Here is a tiny trained network, its code and every weight. The questions are about switching its units off for an input and a class, where a switched-off unit gives its printed mean instead of its output.

import numpy as np


def w(rows, s, z=0):
    codes = np.array(rows[::2]) - 128.0
    scale = np.full(codes.shape[1], s)
    scale[-1] = z or s
    return codes * scale


def norm(h):
    return h / np.sqrt((h * h).mean(-1, keepdims=True) + 1e-5)


def f(y):
    return y / 2 * (1 + np.tanh(0.7978845608 * (y + 0.044715 * y**3)))


def log_softmax(a):
    a = a - a.max(-1, keepdims=True)
    return a - np.log(np.exp(a).sum(-1, keepdims=True))


def net(x, mask):
    res = np.array(x, float).reshape(1, 3) / 4 @ E
    u = 0
    for l in range(4):
        y = f(norm(res) @ A[l][:, :-1].T + A[l][:, -1])
        res = res + np.where(mask[u : u + 5], y, B[l][:, -1]) @ B[l][:, :-1]
        u += 5
    return log_softmax(norm(res)[-1] @ U[:, :-1].T + U[:, -1])


A, B = {}, {}
E = w([
[217,61,137,101,193,76,120,137,156,137,95],'x0',
[129,127,133,196,121,150,169,148,190,90,110],'x1',
[253,161,126,144,91,177,122,112,128,207,153],'x2',
],0.0021)
A[0] = w([
[128,174,80,4,135,100,74,85,16,144,131,39],'0.n0',
[112,127,116,45,163,80,6,80,59,161,139,3],'0.n1',
[164,84,133,64,248,59,148,144,152,104,65,122],'0.n2',
[127,131,103,89,166,85,121,139,44,126,170,21],'0.n3',
[135,121,89,254,157,155,196,215,221,91,85,85],'0.n4',
],0.0026,0.0021)
B[0] = w([
[86,84,141,238,187,131,189,155,184,140,185,205],'0.n0',
[98,66,118,183,197,175,199,181,179,172,232,169],'0.n1',
[132,123,93,112,44,115,135,171,116,108,93,253],'0.n2',
[130,118,175,180,154,145,67,126,187,186,137,106],'0.n3',
[92,42,181,134,180,150,133,149,154,218,255,212],'0.n4',
],0.0032,0.0016)
A[1] = w([
[103,169,103,153,126,187,159,92,106,80,176,131],'1.n0',
[224,157,170,181,137,162,126,84,145,203,116,104],'1.n1',
[79,202,106,174,125,174,149,67,117,90,177,89],'1.n2',
[114,92,174,27,157,122,79,132,78,212,208,64],'1.n3',
[145,89,242,250,128,164,196,104,251,98,116,6],'1.n4',
],0.003,0.0015)
B[1] = w([
[139,131,223,147,76,44,52,151,135,190,125,214],'1.n0',
[121,161,14,79,176,184,83,50,174,4,106,253],'1.n1',
[158,168,204,97,89,70,162,207,86,194,132,240],'1.n2',
[43,57,42,215,195,138,205,121,232,130,248,156],'1.n3',
[47,69,41,168,244,96,142,122,115,195,231,174],'1.n4',
],0.0028,0.0016)
A[2] = w([
[66,86,120,210,223,145,158,114,151,219,252,153],'2.n0',
[63,107,169,102,185,67,124,132,122,74,81,49],'2.n1',
[45,110,143,126,171,72,172,175,136,88,69,95],'2.n2',
[215,59,103,101,197,90,165,147,151,96,67,8],'2.n3',
[195,58,141,87,193,61,127,123,181,159,94,124],'2.n4',
],0.0031,0.0014)
B[2] = w([
[89,25,88,240,215,157,231,174,201,140,221,253],'2.n0',
[236,175,68,123,169,185,85,54,98,129,116,146],'2.n1',
[233,159,74,93,159,198,89,58,184,147,184,171],'2.n2',
[52,192,254,169,60,104,181,188,48,235,114,165],'2.n3',
[31,160,170,162,27,128,104,149,94,91,177,166],'2.n4',
],0.0032,0.0039)
A[3] = w([
[125,114,68,82,115,134,105,110,98,45,106,131],'3.n0',
[172,172,51,56,206,158,30,18,173,20,90,74],'3.n1',
[237,184,29,108,162,189,86,15,139,119,78,47],'3.n2',
[125,149,254,106,43,21,137,202,66,181,68,69],'3.n3',
[41,210,254,156,41,103,109,197,39,173,90,4],'3.n4',
],0.0039,0.0023)
B[3] = w([
[184,169,148,156,126,160,123,88,165,150,150,140],'3.n0',
[253,209,71,88,145,205,44,49,172,59,59,220],'3.n1',
[143,161,118,64,191,131,54,68,173,26,67,215],'3.n2',
[52,113,212,97,52,74,147,157,35,189,102,253],'3.n3',
[168,23,223,81,58,33,140,185,25,164,43,254],'3.n4',
],0.0053,0.0041)
U = w([
[32,43,30,241,249,209,221,233,245,211,242,250],'0',
[87,60,235,34,18,22,121,240,20,222,10,61],'1',
[240,248,15,38,225,255,6,35,243,13,27,65],'2',
],0.0051,0.0025)

Each question gives the input, the list of numbers given to net, and the class t.
The units are the neurons (one row each of A and B). Each row of codes is followed by its name. A weight is (code - 128) times the scale printed after its matrix; where a second scale follows, it is the last column's (A, B and U).
mask holds one flag per neuron, layer by layer. A switched-off neuron (its flag False) gives its mean, the last column of its row in B, instead of its output. The means were averaged over made-up inputs and are rounded, as every weight is.
A unit's drop is (log p(t) with every unit on - log p(t) with that unit switched off) / (log p(t) with every unit on - log p(t) with every unit switched off).
most important unit: the unit with the biggest drop
k most important neurons: the k neurons with the biggest drops, biggest first
top k neurons in layer l: the k neurons of layer l with the biggest drops, biggest first
drop of u: that unit's drop, to one decimal
input [4,-5,5], class 0: 2 most important neurons => [1.n3, 0.n1]
input [-5,-7,-7], class 0: top neuron in layer 1 => [1.n1]
input [6,-6,6], class 0: 3 most important neurons => [1.n3, 2.n3, 0.n1]
input [-5,-2,6], class 2: 3 most important neurons => [1.n1, 2.n3, 2.n4]
input [-6,6,7], class 2: top 3 neurons in layer 2 => [2.n3, 2.n4, 2.n0]
input [-5,2,-7], class 2: 2 most important neurons => [2.n2, 2.n3]
input [-1,-6,7], class 2: 4 most important neurons => [1.n1, 0.n4, 1.n4, 2.n3]
input [-1,6,6], class 0: 3 most important neurons => [0.n4, 1.n4, 2.n0]
input [-3,-3,5], class 2: 2 most important neurons => [0.n4, 1.n1]
input [-6,5,-7], class 2: top 2 neurons in layer 0 => [0.n0, 0.n1]
input [0,-6,-5], class 0: drop of 0.n1 => 0.8
input [-3,-4,-7], class 2: drop of 0.n4 => 0.1
input [-6,-5,-7], class 2: drop of 2.n2 => 1.5
input [3,3,1], class 0: most important unit => 0.n4
